Below is a small trained network, with its code and all its weights. Each question gives an input and a target symbol and asks what happens when units are switched off, that is, made to give their printed mean instead of their output.

import numpy as np


def w(rows, s, z=0):
    codes = np.array(rows[::2]) - 128.0
    scale = np.full(codes.shape[1], s)
    scale[-1] = z or s
    return codes * scale


def f(y):
    return y / 2 * (1 + np.tanh(0.7978845608 * (y + 0.044715 * y**3)))


def softmax(a):
    e = np.exp(a - a.max(-1, keepdims=True))
    return e / e.sum(-1, keepdims=True)


def log_softmax(a):
    a = a - a.max(-1, keepdims=True)
    return a - np.log(np.exp(a).sum(-1, keepdims=True))


def net(x, mask):
    ids = ['αγζηστ'.index(c) for c in x.split()]
    T = len(ids)
    res = E[ids] + P[:T]
    u = 0
    for l in range(2):
        q, k, v = (res @ M[l].T for M in (Q, K, V))
        z = softmax(np.where(np.tri(T) > 0, q @ k.T / 3**0.5, -1e9)) @ v
        res = res + np.where(mask[u], z, O[l][:, -1]) @ O[l][:, :-1]
        u += 1
        y = f(res @ A[l][:, :-1].T + A[l][:, -1])
        res = res + np.where(mask[u : u + 4], y, B[l][:, -1]) @ B[l][:, :-1]
        u += 4
    return log_softmax(res[-1] @ U[:, :-1].T + U[:, -1])


Q, K, V, O, A, B = {}, {}, {}, {}, {}, {}
E = w([
[161,146,183,168,163,91,74,113,42,130],'α',
[135,94,249,197,71,138,135,98,116,31],'γ',
[70,86,193,176,206,111,122,161,70,165],'ζ',
[33,61,70,106,198,29,107,132,193,122],'η',
[77,140,111,155,138,131,197,105,48,96],'σ',
[25,31,163,167,107,192,226,131,131,83],'τ',
],0.013)
P = w([
[176,152,39,173,75,172,2,81,103,148],'0',
[154,121,108,79,143,127,101,82,43,80],'1',
[199,90,74,111,173,155,144,99,92,79],'2',
[117,147,119,91,56,59,145,126,71,147],'3',
[139,119,33,164,12,70,143,138,103,239],'4',
[179,190,93,143,70,108,198,199,136,121],'5',
[181,150,77,191,91,101,224,107,153,167],'6',
[151,185,137,100,72,95,237,112,175,186],'7',
],0.0095)
Q[0] = w([
[180,134,99,106,185,179,89,195,166,71],'0.h0',
[174,169,117,199,99,172,101,97,135,181],'0.h0',
[147,126,175,192,103,145,255,155,10,182],'0.h0',
],0.034)
K[0] = w([
[76,109,133,152,67,130,95,121,96,194],'0.h0',
[183,118,108,195,140,157,98,150,200,151],'0.h0',
[109,176,57,103,135,46,174,165,251,131],'0.h0',
],0.03)
V[0] = w([
[46,110,82,19,123,114,38,94,226,99],'0.h0',
[79,120,42,92,185,253,162,116,89,109],'0.h0',
[212,63,132,95,124,104,56,143,111,121],'0.h0',
],0.0056)
O[0] = w([
[128,99,78,2,117,134,138,125,218,158,3],'0.h0',
[105,198,140,136,88,133,106,188,154,72,201],'0.h0',
[167,152,136,129,122,158,133,113,126,192,124],'0.h0',
],0.0046,0.0021)
A[0] = w([
[163,205,156,80,128,139,149,119,245,196,89],'0.n0',
[204,197,154,37,97,215,148,249,166,163,75],'0.n1',
[90,135,170,18,144,108,129,69,148,131,108],'0.n2',
[131,198,135,56,194,137,92,188,180,87,1],'0.n3',
],0.016,0.0065)
B[0] = w([
[140,112,115,175,161,205,139,58,35,168,254],'0.n0',
[160,182,173,34,75,134,132,134,77,137,204],'0.n1',
[51,191,176,162,166,126,118,6,145,119,254],'0.n2',
[182,79,118,90,89,157,76,111,122,130,97],'0.n3',
],0.012,0.00084)
Q[1] = w([
[194,74,109,221,190,151,149,4,183,180],'1.h0',
[199,74,143,215,109,113,206,192,74,153],'1.h0',
[182,117,137,29,22,55,126,149,196,221],'1.h0',
],0.022)
K[1] = w([
[103,175,198,185,61,53,112,117,121,193],'1.h0',
[105,118,168,147,174,54,254,142,97,108],'1.h0',
[143,105,187,113,214,130,62,91,73,41],'1.h0',
],0.027)
V[1] = w([
[70,137,5,95,180,103,149,144,120,139],'1.h0',
[30,54,179,151,169,182,99,204,183,154],'1.h0',
[83,118,90,127,44,174,195,118,132,77],'1.h0',
],0.021)
O[1] = w([
[129,136,89,194,251,56,87,184,253,61,94],'1.h0',
[184,5,114,242,173,59,190,60,35,86,244],'1.h0',
[94,86,45,28,146,136,26,186,94,49,143],'1.h0',
],0.0061,0.011)
A[1] = w([
[192,231,143,109,130,187,165,117,199,189,2],'1.n0',
[155,149,157,187,175,94,101,154,245,124,35],'1.n1',
[107,179,124,155,135,171,200,159,221,182,100],'1.n2',
[148,173,134,110,145,144,28,165,192,140,97],'1.n3',
],0.013,0.0044)
B[1] = w([
[130,40,217,118,158,148,56,125,215,75,187],'1.n0',
[150,129,94,2,84,125,137,85,156,185,254],'1.n1',
[188,84,147,159,184,112,86,154,93,88,208],'1.n2',
[120,166,115,219,145,142,164,164,141,114,235],'1.n3',
],0.0071,0.0068)
U = w([
[139,166,79,140,128,187,50,140,177,66,3],'α',
[127,199,62,85,89,229,77,131,130,111,117],'γ',
[152,191,76,207,133,150,148,123,136,106,198],'ζ',
[159,181,29,84,130,157,83,118,190,100,141],'η',
[92,253,37,152,132,198,78,177,186,60,196],'σ',
[116,130,10,112,129,139,46,139,124,27,95],'τ',
],0.003,0.0032)

Each question gives the input, a string of symbols that net reads in full, and the target symbol t.
The units are the heads (3 rows each of Q, K, V and O) and the neurons (one row each of A and B). Each row of codes is followed by its name. A weight is (code - 128) times the scale printed after its matrix; where a second scale follows, it is the last column's (O, A, B and U).
mask holds one flag per unit, layer by layer, with each layer's heads first. A switched-off unit (its flag False) gives its mean, the last column of its rows in O or B, instead of its output. The means were averaged over made-up inputs and are rounded, as every weight is.
A unit's drop is (log p(t) with every unit on - log p(t) with that unit switched off) / (log p(t) with every unit on - log p(t) with every unit switched off).
The circuit of an input: a set's keep is (log p(t) with only the set's units on - log p(t) with every unit switched off) / (log p(t) with every unit on - log p(t) with every unit switched off). Starting from all 10 units, units are removed one at a time, each time the one whose removal leaves the highest keep (on an exact tie, the one counted first), for as long as the keep stays at least 0.8.
circuit, biggest first: the units of the circuit, biggest drop first
most important unit: the unit with the biggest drop
k most important neurons: the k neurons with the biggest drops, biggest first
top k neurons in layer l: the k neurons of layer l with the biggest drops, biggest first
drop when u is switched off: that unit's drop, to one decimal
input γ α γ ζ ζ η, target γ: top 2 neurons in layer 0 -> [0.n0 0.n2]
input τ ζ η ζ ζ τ, target η: circuit, biggest first -> [0.h0 1.h0 1.n1]
input ζ ζ η, target ζ: most important unit -> 1.h0
input γ η τ ζ, target γ: circuit, biggest first -> [0.n2 0.h0 1.h0]
input γ η ζ η ζ, target η: circuit, biggest first -> [1.n1 1.h0 0.h0]
input ζ η ζ γ τ, target η: circuit, biggest first -> [0.h0 1.n1 1.h0]
input η ζ α, target η: circuit, biggest first -> [1.n1 1.h0]
input α ζ ζ η ζ η η, target η: circuit, biggest first -> [0.n2 1.n1 1.h0]
input α η τ, target α: 2 most important neurons -> [1.n0 1.n2]
input η ζ τ α σ ζ γ, target α: 2 most important neurons -> [0.n2 1.n0]
input ζ σ η γ τ, target σ: circuit, biggest first -> [1.h0 0.h0 1.n3]
input α ζ ζ η, target α: circuit, biggest first -> [1.h0 1.n0 1.n2]
input γ τ σ ζ ζ η, target σ: circuit, biggest first -> [1.h0 1.n3]
input η ζ ζ γ, target η: most important unit -> 0.h0
input α γ ζ ζ ζ γ τ γ, target τ: circuit, biggest first -> [1.h0 0.h0]
input ζ σ α, target σ: 2 most important neurons -> [0.n2 1.n3]
input γ ζ γ η α γ, target γ: circuit, biggest first -> [0.n1 0.h0 1.h0]
input γ ζ α α ζ τ ζ ζ, target τ: circuit, biggest first -> [0.h0 1.h0]
input ζ ζ γ ζ η α, target γ: circuit, biggest first -> [0.h0 0.n1 1.h0]
input ζ ζ γ α γ η ζ, target α: top neuron in layer 0 -> [0.n0]
input τ σ ζ ζ, target σ: 2 most important neurons -> [0.n2 1.n3]
input σ γ τ γ σ η, target τ: 2 most important neurons -> [0.n2 0.n3]
input α η ζ, target α: top 2 neurons in layer 1 -> [1.n0 1.n2]
input τ ζ τ ζ η γ ζ ζ, target η: drop when 0.n2 is switched off -> 0.1
input ζ ζ σ γ σ α σ α, target σ: drop when 1.n3 is switched off -> 0.3
